Below is a small trained network, with its code and all its weights. Each question gives an input and a class and asks what happens when units are switched off, that is, made to give their printed mean instead of their output.

import numpy as np


def w(rows, s, z=0):
    codes = np.array(rows[::2]) - 128.0
    scale = np.full(codes.shape[1], s)
    scale[-1] = z or s
    return codes * scale


def norm(h):
    return h / np.sqrt((h * h).mean(-1, keepdims=True) + 1e-5)


def f(y):
    return y / 2 * (1 + np.tanh(0.7978845608 * (y + 0.044715 * y**3)))


def log_softmax(a):
    a = a - a.max(-1, keepdims=True)
    return a - np.log(np.exp(a).sum(-1, keepdims=True))


def net(x, mask):
    res = np.array(x, float).reshape(1, 6) / 4 @ E
    u = 0
    for l in range(4):
        y = f(norm(res) @ A[l][:, :-1].T + A[l][:, -1])
        res = res + np.where(mask[u : u + 8], y, B[l][:, -1]) @ B[l][:, :-1]
        u += 8
    return log_softmax(norm(res)[-1] @ U[:, :-1].T + U[:, -1])


A, B = {}, {}
E = w([
[134,140,128],'x0',
[120,113,126],'x1',
[113,98,124],'x2',
[125,126,128],'x3',
[120,134,235],'x4',
[2,210,143],'x5',
],0.012)
A[0] = w([
[64,203,78,161],'0.n1',
[103,89,119,142],'0.n2',
[115,81,230,64],'0.n3',
[243,91,77,247],'0.n4',
[139,183,157,128],'0.n5',
[156,176,97,2],'0.n6',
[99,114,154,12],'0.n7',
[75,42,249,72],'0.n8',
],0.013,0.0056)
B[0] = w([
[76,61,176,222],'0.n1',
[92,88,139,135],'0.n2',
[163,244,2,169],'0.n3',
[34,138,196,254],'0.n4',
[102,159,153,147],'0.n5',
[179,136,128,116],'0.n6',
[187,101,95,117],'0.n7',
[168,248,157,190],'0.n8',
],0.0084,0.0091)
A[1] = w([
[170,165,149,73],'1.n1',
[131,115,1,1],'1.n2',
[192,99,126,199],'1.n3',
[78,87,45,207],'1.n4',
[130,194,62,37],'1.n5',
[168,75,128,111],'1.n6',
[167,123,148,106],'1.n7',
[206,98,153,224],'1.n8',
],0.017,0.0045)
B[1] = w([
[166,157,105,160],'1.n1',
[149,247,124,143],'1.n2',
[44,179,58,137],'1.n3',
[177,223,144,253],'1.n4',
[115,61,174,139],'1.n5',
[36,119,147,132],'1.n6',
[74,137,53,128],'1.n7',
[62,185,122,171],'1.n8',
],0.015,0.0057)
A[2] = w([
[155,138,138,192],'2.n1',
[89,189,173,253],'2.n2',
[124,149,191,92],'2.n3',
[120,69,210,72],'2.n4',
[141,139,118,176],'2.n5',
[247,133,63,166],'2.n6',
[124,191,160,230],'2.n7',
[59,123,101,9],'2.n8',
],0.015,0.0046)
B[2] = w([
[168,16,83,142],'2.n1',
[174,2,70,251],'2.n2',
[213,163,77,164],'2.n3',
[182,87,106,142],'2.n4',
[146,81,157,136],'2.n5',
[113,14,113,136],'2.n6',
[174,73,107,222],'2.n7',
[101,83,153,131],'2.n8',
],0.0064,0.018)
A[3] = w([
[12,154,137,72],'3.n1',
[102,152,80,68],'3.n2',
[147,254,236,101],'3.n3',
[45,125,121,98],'3.n4',
[81,112,33,22],'3.n5',
[127,108,165,74],'3.n6',
[118,125,99,3],'3.n7',
[183,63,82,95],'3.n8',
],0.0074,0.0062)
B[3] = w([
[129,91,157,148],'3.n1',
[70,138,154,78],'3.n2',
[151,243,143,125],'3.n3',
[108,75,130,135],'3.n4',
[59,167,107,87],'3.n5',
[135,144,124,80],'3.n6',
[126,214,106,49],'3.n7',
[91,100,2,250],'3.n8',
],0.0081,0.0021)
U = w([
[174,254,110,152],'0',
[145,122,120,206],'1',
[146,121,122,173],'2',
[145,119,117,165],'3',
[52,149,157,21],'4',
[159,117,112,3],'5',
],0.018,0.004)

Each question gives the input, the list of numbers given to net, and the class t.
The units are the neurons (one row each of A and B). Each row of codes is followed by its name. A weight is (code - 128) times the scale printed after its matrix; where a second scale follows, it is the last column's (A, B and U).
mask holds one flag per neuron, layer by layer. A switched-off neuron (its flag False) gives its mean, the last column of its row in B, instead of its output. The means were averaged over made-up inputs and are rounded, as every weight is.
A unit's drop is (log p(t) with every unit on - log p(t) with that unit switched off) / (log p(t) with every unit on - log p(t) with every unit switched off).
The circuit of an input: a set's keep is (log p(t) with only the set's units on - log p(t) with every unit switched off) / (log p(t) with every unit on - log p(t) with every unit switched off). Starting from the 12 units with the biggest drops (on a tie, the unit counted first), units are removed one at a time, each time the one whose removal leaves the highest keep (on an exact tie, the one counted first), for as long as the keep stays at least 0.8.
units of the circuit, in order: the units of the circuit, biggest drop first
k most important neurons: the k neurons with the biggest drops, biggest first
top k neurons in layer l: the k neurons of layer l with the biggest drops, biggest first
input [-1,-6,7,1,3,-7], class 4: units of the circuit, in order	(1.n8, 1.n6)
input [0,-5,-1,7,7,-6], class 0: 3 most important neurons	(0.n3, 1.n8, 0.n1)
input [6,-8,8,4,-8,5], class 0: units of the circuit, in order	(1.n4)
input [4,2,-3,-5,-5,-6], class 4: 2 most important neurons	(0.n3, 1.n6)
input [8,-5,-2,-6,5,3], class 3: units of the circuit, in order	(1.n4, 0.n4)
input [-2,-2,-5,-3,-7,2], class 0: 3 most important neurons	(1.n4, 1.n2, 0.n8)
input [-4,4,6,2,-7,-2], class 0: top 3 neurons in layer 1	(1.n4, 1.n2, 1.n5)
input [-5,4,2,-4,2,-6], class 4: units of the circuit, in order	(1.n8, 1.n6)
input [4,-6,-6,7,-6,8], class 4: 2 most important neurons	(0.n1, 3.n8)
input [2,-1,3,-6,6,-6], class 0: top 3 neurons in layer 0	(0.n3, 0.n1, 0.n8)
input [2,3,7,1,-5,-7], class 4: top 3 neurons in layer 1	(1.n6, 1.n3, 1.n8)
input [-6,-5,7,0,3,6], class 5: 2 most important neurons	(0.n4, 1.n8)
input [-2,-2,-3,0,5,-8], class 4: 2 most important neurons	(1.n8, 1.n3)
input [-7,-6,-2,-8,1,5], class 1: most important neuron	(0.n4)
input [7,-8,6,-6,-8,-3], class 0: 2 most important neurons	(1.n4, 1.n2)
input [-2,-7,8,6,1,6], class 5: 2 most important neurons	(0.n4, 1.n8)
input [-3,3,2,-4,7,-3], class 0: 3 most important neurons	(0.n8, 1.n8, 2.n2)
input [-6,2,0,-3,-8,-5], class 0: 3 most important neurons	(0.n1, 1.n4, 1.n2)
input [-1,3,0,0,5,-8], class 4: 2 most important neurons	(1.n8, 1.n3)
input [6,-5,-4,-2,4,2], class 3: units of the circuit, in order	(1.n4)
input [8,-1,5,-1,6,7], class 3: top 2 neurons in layer 1	(1.n4, 1.n8)
input [-4,4,5,2,4,3], class 5: top 2 neurons in layer 1	(1.n4, 1.n5)
input [-7,3,4,-7,8,5], class 0: top 2 neurons in layer 0	(0.n8, 0.n3)
